Below is a small trained network, with its code and all its weights. Each question gives an input and a target symbol and asks what happens when units are switched off, that is, made to give their printed mean instead of their output.

import numpy as np


def w(rows, s, z=0):
    codes = np.array(rows[::2]) - 128.0
    scale = np.full(codes.shape[1], s)
    scale[-1] = z or s
    return codes * scale


def softmax(a):
    e = np.exp(a - a.max(-1, keepdims=True))
    return e / e.sum(-1, keepdims=True)


def log_softmax(a):
    a = a - a.max(-1, keepdims=True)
    return a - np.log(np.exp(a).sum(-1, keepdims=True))


def net(x, mask):
    ids = ['ΓΛΞβζμψ'.index(c) for c in x.split()]
    T = len(ids)
    res = E[ids] + P[:T]
    u = 0
    for l in range(3):
        r = res
        for j in range(3):
            rows = slice(2 * j, 2 * j + 2)
            q, k, v = (r @ M[l][rows].T for M in (Q, K, V))
            z = softmax(np.where(np.tri(T) > 0, q @ k.T / 2**0.5, -1e9)) @ v
            o = O[l][rows]
            res = res + np.where(mask[u + j], z, o[:, -1]) @ o[:, :-1]
        u += 3
    return log_softmax(res[-1] @ U[:, :-1].T + U[:, -1])


Q, K, V, O = {}, {}, {}, {}
E = w([
[206,136,41],'Γ',
[121,84,182],'Λ',
[111,60,87],'Ξ',
[147,162,248],'β',
[62,177,114],'ζ',
[175,100,160],'μ',
[92,220,113],'ψ',
],0.015)
P = w([
[142,81,2],'0',
[144,148,176],'1',
[127,144,197],'2',
[117,158,205],'3',
[121,159,208],'4',
[128,163,208],'5',
],0.008)
Q[0] = w([
[217,160,9],'0.h0',
[175,254,133],'0.h0',
[218,143,114],'0.h1',
[113,144,154],'0.h1',
[78,28,78],'0.h2',
[165,182,187],'0.h2',
],0.014)
K[0] = w([
[111,89,9],'0.h0',
[86,247,35],'0.h0',
[132,196,203],'0.h1',
[97,152,107],'0.h1',
[51,145,195],'0.h2',
[186,110,25],'0.h2',
],0.012)
V[0] = w([
[2,143,138],'0.h0',
[38,58,99],'0.h0',
[207,131,111],'0.h1',
[160,206,252],'0.h1',
[67,150,32],'0.h2',
[127,102,168],'0.h2',
],0.0098)
O[0] = w([
[79,52,252,56],'0.h0',
[157,13,166,62],'0.h0',
[163,102,67,211],'0.h1',
[26,83,107,70],'0.h1',
[254,198,251,252],'0.h2',
[109,61,68,43],'0.h2',
],0.0074,0.0041)
Q[1] = w([
[97,255,167],'1.h0',
[208,159,88],'1.h0',
[46,143,141],'1.h1',
[63,146,134],'1.h1',
[121,209,161],'1.h2',
[191,91,69],'1.h2',
],0.0088)
K[1] = w([
[175,234,181],'1.h0',
[58,96,223],'1.h0',
[185,128,50],'1.h1',
[182,114,82],'1.h1',
[191,254,19],'1.h2',
[183,19,159],'1.h2',
],0.0071)
V[1] = w([
[86,13,226],'1.h0',
[140,61,195],'1.h0',
[152,102,36],'1.h1',
[144,144,228],'1.h1',
[72,175,119],'1.h2',
[148,159,1],'1.h2',
],0.0077)
O[1] = w([
[63,116,50,48],'1.h0',
[97,138,1,123],'1.h0',
[170,94,158,124],'1.h1',
[99,185,67,175],'1.h1',
[110,200,215,73],'1.h2',
[89,40,187,254],'1.h2',
],0.007,0.011)
Q[2] = w([
[96,136,49],'2.h0',
[231,92,75],'2.h0',
[59,186,205],'2.h1',
[66,117,184],'2.h1',
[255,147,110],'2.h2',
[204,191,229],'2.h2',
],0.0091)
K[2] = w([
[74,92,112],'2.h0',
[45,178,90],'2.h0',
[218,98,129],'2.h1',
[188,100,100],'2.h1',
[174,101,62],'2.h2',
[246,189,104],'2.h2',
],0.012)
V[2] = w([
[113,67,111],'2.h0',
[153,186,101],'2.h0',
[117,176,215],'2.h1',
[137,106,64],'2.h1',
[159,3,112],'2.h2',
[113,78,116],'2.h2',
],0.012)
O[2] = w([
[174,83,187,94],'2.h0',
[126,218,115,152],'2.h0',
[2,150,226,157],'2.h1',
[196,113,68,105],'2.h1',
[138,210,219,248],'2.h2',
[139,142,229,91],'2.h2',
],0.0092,0.014)
U = w([
[181,127,208,3],'Γ',
[143,183,37,35],'Λ',
[205,58,104,243],'Ξ',
[76,2,161,205],'β',
[77,178,89,172],'ζ',
[159,198,128,193],'μ',
[48,169,161,42],'ψ',
],0.0058,0.0049)

Each question gives the input, a string of symbols that net reads in full, and the target symbol t.
The units are the heads (2 rows each of Q, K, V and O). Each row of codes is followed by its name. A weight is (code - 128) times the scale printed after its matrix; where a second scale follows, it is the last column's (O and U).
mask holds one flag per head, layer by layer. A switched-off head (its flag False) gives its mean, the last column of its rows in O, instead of its output. The means were averaged over made-up inputs and are rounded, as every weight is.
A unit's drop is (log p(t) with every unit on - log p(t) with that unit switched off) / (log p(t) with every unit on - log p(t) with every unit switched off).
The circuit of an input: a set's keep is (log p(t) with only the set's units on - log p(t) with every unit switched off) / (log p(t) with every unit on - log p(t) with every unit switched off). Starting from all 9 units, units are removed one at a time, each time the one whose removal leaves the highest keep (on an exact tie, the one counted first), for as long as the keep stays at least 0.8.
units of the circuit, in order: the units of the circuit, biggest drop first
most important unit: the unit with the biggest drop
heads that matter: for each layer, one digit per head in row order, 1 if its drop is at least 0.15 and else 0, layers parted by /
drop of u: that unit's drop, to one decimal
input Ξ Ξ Γ, target Ξ: units of the circuit, in order : 2.h1, 0.h0, 1.h0
input Λ Λ Ξ, target Ξ: units of the circuit, in order : 2.h1, 0.h2, 2.h0
input ζ μ β Λ ζ β, target Λ: units of the circuit, in order : 0.h0, 2.h2, 1.h2, 0.h2
input Λ Γ μ, target Ξ: units of the circuit, in order : 2.h1, 0.h0, 1.h0, 2.h2
input β β μ Λ β Γ, target β: units of the circuit, in order : 0.h1, 2.h0
input Ξ Λ Λ Γ, target Λ: heads that matter : 011 / 111 / 010
input β μ Γ Γ Γ β, target β: most important unit : 1.h2
input β Γ Ξ, target β: units of the circuit, in order : 0.h2, 2.h0
input β Λ Ξ Ξ, target Ξ: units of the circuit, in order : 2.h1, 0.h2
input β μ Γ Ξ Γ, target Ξ: units of the circuit, in order : 0.h2, 2.h1
input Ξ Γ Ξ ψ Ξ, target ψ: units of the circuit, in order : 2.h1, 1.h2, 0.h0, 0.h1
input μ Λ ψ Γ Γ, target ψ: heads that matter : 001 / 000 / 010
input ψ Γ μ Λ, target ζ: heads that matter : 001 / 001 / 101
input ψ μ Γ ψ Γ ψ, target ζ: most important unit : 2.h2
input μ β Λ, target Γ: heads that matter : 111 / 111 / 101
input Λ μ ζ Λ Γ ζ, target Ξ: heads that matter : 100 / 100 / 010
input Λ Λ μ, target Ξ: units of the circuit, in order : 0.h2, 2.h1, 1.h0, 2.h0
input ζ ψ μ, target Λ: heads that matter : 100 / 111 / 001
input ζ Ξ Ξ ψ Ξ β, target Λ: units of the circuit, in order : 0.h0, 2.h2, 1.h2
input ψ Γ β Ξ, target β: units of the circuit, in order : 0.h2
input ζ Λ ζ ψ, target Λ: heads that matter : 100 / 111 / 001
input Γ μ ψ Λ β, target ψ: heads that matter : 101 / 100 / 010
input Λ μ Λ Γ β, target Ξ: heads that matter : 100 / 100 / 010
input Λ Γ Γ, target Λ: heads that matter : 110 / 001 / 010
input ζ ζ Λ Λ, target Λ: drop of 0.h0 : 0.9
input β ζ Λ ζ, target β: drop of 1.h1 : 0.0
